Here is a tiny trained network, its code and every weight. The questions are about switching its units off for an input and a class, where a switched-off unit gives its printed mean instead of its output.

import numpy as np


def w(rows, s, z=0):
    codes = np.array(rows[::2]) - 128.0
    scale = np.full(codes.shape[1], s)
    scale[-1] = z or s
    return codes * scale


def f(y):
    return np.maximum(y, 0)


def log_softmax(a):
    a = a - a.max(-1, keepdims=True)
    return a - np.log(np.exp(a).sum(-1, keepdims=True))


def net(x, mask):
    res = np.array(x, float).reshape(1, 7) / 4 @ E
    y = f(res @ A[0][:, :-1].T + A[0][:, -1])
    res = res + np.where(mask, y, B[0][:, -1]) @ B[0][:, :-1]
    return log_softmax(res[-1] @ U[:, :-1].T + U[:, -1])


A, B = {}, {}
E = w([
[185,121,219,54,109,96,47],'x0',
[140,2,120,92,115,170,159],'x1',
[131,127,125,129,132,125,124],'x2',
[126,128,129,129,123,133,127],'x3',
[127,129,127,129,128,132,126],'x4',
[128,127,130,129,127,127,128],'x5',
[201,126,89,141,12,72,162],'x6',
],0.014)
A[0] = w([
[183,114,158,100,80,89,109,99],'neuron 0',
[159,83,125,105,88,130,159,91],'neuron 1',
[161,73,148,104,105,127,127,94],'neuron 2',
[135,135,83,158,97,123,168,129],'neuron 3',
[156,137,99,143,90,104,143,159],'neuron 4',
[65,130,116,172,177,168,142,197],'neuron 5',
[135,130,183,71,161,141,84,154],'neuron 6',
[132,22,120,99,120,158,145,171],'neuron 7',
[122,249,130,158,141,108,112,254],'neuron 8',
],0.015,0.0081)
B[0] = w([
[160,197,74,54,93,95,53,223],'neuron 0',
[124,133,28,131,125,141,108,193],'neuron 1',
[93,124,60,77,117,149,60,190],'neuron 2',
[96,72,128,208,82,108,172,195],'neuron 3',
[122,118,123,193,31,66,175,197],'neuron 4',
[134,190,56,63,189,179,171,235],'neuron 5',
[46,79,198,142,156,122,44,218],'neuron 6',
[136,78,90,108,150,254,157,248],'neuron 7',
[66,205,104,153,128,64,69,254],'neuron 8',
],0.0092,0.018)
U = w([
[120,197,22,65,138,145,106,230],'0',
[154,120,124,73,195,208,233,75],'1',
[94,141,254,152,167,85,76,252],'2',
[115,5,208,93,148,184,96,58],'3',
[93,139,139,231,80,70,179,88],'4',
[165,16,101,184,78,157,202,48],'5',
[197,204,170,91,66,53,95,51],'6',
],0.0084,0.0015)

Each question gives the input, the list of numbers given to net, and the class t.
The units are the neurons (one row each of A and B). Each row of codes is followed by its name. A weight is (code - 128) times the scale printed after its matrix; where a second scale follows, it is the last column's (A, B and U).
mask holds one flag per neuron, in row order. A switched-off neuron (its flag False) gives its mean, the last column of its row in B, instead of its output. The means were averaged over made-up inputs and are rounded, as every weight is.
A unit's drop is (log p(t) with every unit on - log p(t) with that unit switched off) / (log p(t) with every unit on - log p(t) with every unit switched off).
The circuit of an input: a set's keep is (log p(t) with only the set's units on - log p(t) with every unit switched off) / (log p(t) with every unit on - log p(t) with every unit switched off). Starting from all 9 units, units are removed one at a time, each time the one whose removal leaves the highest keep (on an exact tie, the one counted first), for as long as the keep stays at least 0.8.
units of the circuit, in order: the units of the circuit, biggest drop first
unit that matters most: the unit with the biggest drop
k most important neurons: the k neurons with the biggest drops, biggest first
drop of u: that unit's drop, to one decimal
input [-7,5,8,1,-5,-8,0], class 1: unit that matters most => neuron 5
input [5,-3,1,3,-2,-4,0], class 2: units of the circuit, in order => [neuron 6; neuron 5]
input [-4,-8,-6,6,-8,2,1], class 4: units of the circuit, in order => [neuron 0; neuron 7]
input [0,3,8,-4,1,-6,6], class 5: 4 most important neurons => [neuron 8; neuron 5; neuron 4; neuron 3]
input [-7,8,-1,-1,1,-5,0], class 1: 2 most important neurons => [neuron 5; neuron 7]
input [-7,-7,5,0,-6,5,1], class 4: units of the circuit, in order => [neuron 3; neuron 0]
input [0,2,2,2,-2,-5,-7], class 1: 2 most important neurons => [neuron 5; neuron 8]
input [0,2,6,-2,4,7,4], class 5: units of the circuit, in order => [neuron 8; neuron 5]
input [3,7,-6,-8,-7,-7,-1], class 3: 2 most important neurons => [neuron 5; neuron 8]
input [5,5,-2,-6,-6,7,0], class 3: 3 most important neurons => [neuron 5; neuron 8; neuron 6]
input [7,0,-1,-7,4,7,-4], class 2: 2 most important neurons => [neuron 7; neuron 6]
input [2,4,-5,3,7,6,-4], class 3: drop of neuron 6 => 0.1
input [7,-7,4,-5,-3,1,2], class 6: drop of neuron 0 => 0.8
input [7,-8,2,-5,-4,5,-2], class 2: unit that matters most => neuron 6
input [1,-7,6,1,-2,-1,-8], class 2: drop of neuron 1 => 0.2
